Below are the code and all the weights of a small trained network. Each question names an input and a class and asks about switching units off, where a switched-off unit gives its printed mean instead of its output.

import numpy as np


def w(rows, s, z=0):
    codes = np.array(rows[::2]) - 128.0
    scale = np.full(codes.shape[1], s)
    scale[-1] = z or s
    return codes * scale


def f(y):
    return np.maximum(y, 0)


def log_softmax(a):
    a = a - a.max(-1, keepdims=True)
    return a - np.log(np.exp(a).sum(-1, keepdims=True))


def net(x, mask):
    res = np.array(x, float).reshape(1, 3) / 4 @ E
    y = f(res @ A[0][:, :-1].T + A[0][:, -1])
    res = res + np.where(mask, y, B[0][:, -1]) @ B[0][:, :-1]
    return log_softmax(res[-1] @ U[:, :-1].T + U[:, -1])


A, B = {}, {}
E = w([
[60,206,131],'x0',
[60,204,140],'x1',
[3,14,89],'x2',
],0.0046)
A[0] = w([
[94,129,126,77],'n0',
[132,172,115,156],'n1',
[237,146,148,47],'n2',
[136,124,135,73],'n3',
[141,200,113,114],'n4',
[194,169,105,146],'n5',
[53,116,116,19],'n6',
[89,131,98,62],'n7',
[150,214,150,92],'n8',
[111,52,151,54],'n9',
[135,113,161,129],'n10',
[128,115,59,120],'n11',
[118,154,138,83],'n12',
[129,174,137,66],'n13',
[64,104,99,148],'n14',
[88,104,142,123],'n15',
[180,143,128,106],'n16',
[139,94,108,30],'n17',
[134,164,131,109],'n18',
[205,163,150,220],'n19',
[130,168,152,61],'n20',
[154,93,133,47],'n21',
[114,79,133,165],'n22',
[111,132,104,97],'n23',
[228,151,129,74],'n24',
[70,109,108,166],'n25',
[160,126,145,72],'n26',
[56,99,143,72],'n27',
[53,130,106,3],'n28',
[113,2,129,88],'n29',
[123,84,138,135],'n30',
[98,124,146,187],'n31',
],0.016,0.0056)
B[0] = w([
[135,135,144,144],'n0',
[156,170,165,178],'n1',
[126,100,44,199],'n2',
[131,132,119,128],'n3',
[119,205,182,186],'n4',
[135,48,110,204],'n5',
[123,78,239,170],'n6',
[142,119,166,148],'n7',
[116,247,196,200],'n8',
[119,179,122,174],'n9',
[149,133,116,140],'n10',
[131,144,123,155],'n11',
[118,154,145,139],'n12',
[115,187,138,150],'n13',
[123,78,73,224],'n14',
[143,95,111,177],'n15',
[102,95,96,169],'n16',
[118,160,120,135],'n17',
[119,166,152,154],'n18',
[129,51,241,254],'n19',
[99,165,133,147],'n20',
[109,149,106,140],'n21',
[111,152,75,200],'n22',
[125,117,148,137],'n23',
[128,93,48,200],'n24',
[115,79,87,222],'n25',
[118,96,110,140],'n26',
[175,78,162,190],'n27',
[148,120,212,163],'n28',
[109,255,75,239],'n29',
[110,149,101,174],'n30',
[152,99,110,193],'n31',
],0.027,0.0063)
U = w([
[180,117,62,187],'0',
[222,113,206,197],'1',
[139,254,129,2],'2',
],0.0073,0.0048)

Each question gives the input, the list of numbers given to net, and the class t.
The units are the neurons (one row each of A and B). Each row of codes is followed by its name. A weight is (code - 128) times the scale printed after its matrix; where a second scale follows, it is the last column's (A, B and U).
mask holds one flag per neuron, in row order. A switched-off neuron (its flag False) gives its mean, the last column of its row in B, instead of its output. The means were averaged over made-up inputs and are rounded, as every weight is.
A unit's drop is (log p(t) with every unit on - log p(t) with that unit switched off) / (log p(t) with every unit on - log p(t) with every unit switched off).
The circuit of an input: a set's keep is (log p(t) with only the set's units on - log p(t) with every unit switched off) / (log p(t) with every unit on - log p(t) with every unit switched off). Starting from the 12 units with the biggest drops (on a tie, the unit counted first), units are removed one at a time, each time the one whose removal leaves the highest keep (on an exact tie, the one counted first), for as long as the keep stays at least 0.8.
units of the circuit, in order: the units of the circuit, biggest drop first
top k neurons: the k neurons with the biggest drops, biggest first
drop when u is switched off: that unit's drop, to one decimal
input [0,-3,7], class 2: top 4 neurons	[n29, n5, n9, n24]
input [-4,-3,8], class 2: top 2 neurons	[n29, n9]
input [-1,-2,7], class 2: top 4 neurons	[n29, n5, n9, n24]
input [-2,-7,1], class 2: units of the circuit, in order	[n29, n14]
input [-2,-3,5], class 2: top 2 neurons	[n29, n5]
input [-4,0,3], class 2: top 4 neurons	[n29, n5, n24, n2]
input [-5,-7,8], class 2: drop when n29 is switched off	1.0
input [-8,-7,2], class 2: drop when n29 is switched off	0.3
input [-2,-7,5], class 2: drop when n29 is switched off	0.7
input [7,7,4], class 1: drop when n5 is switched off	0.0
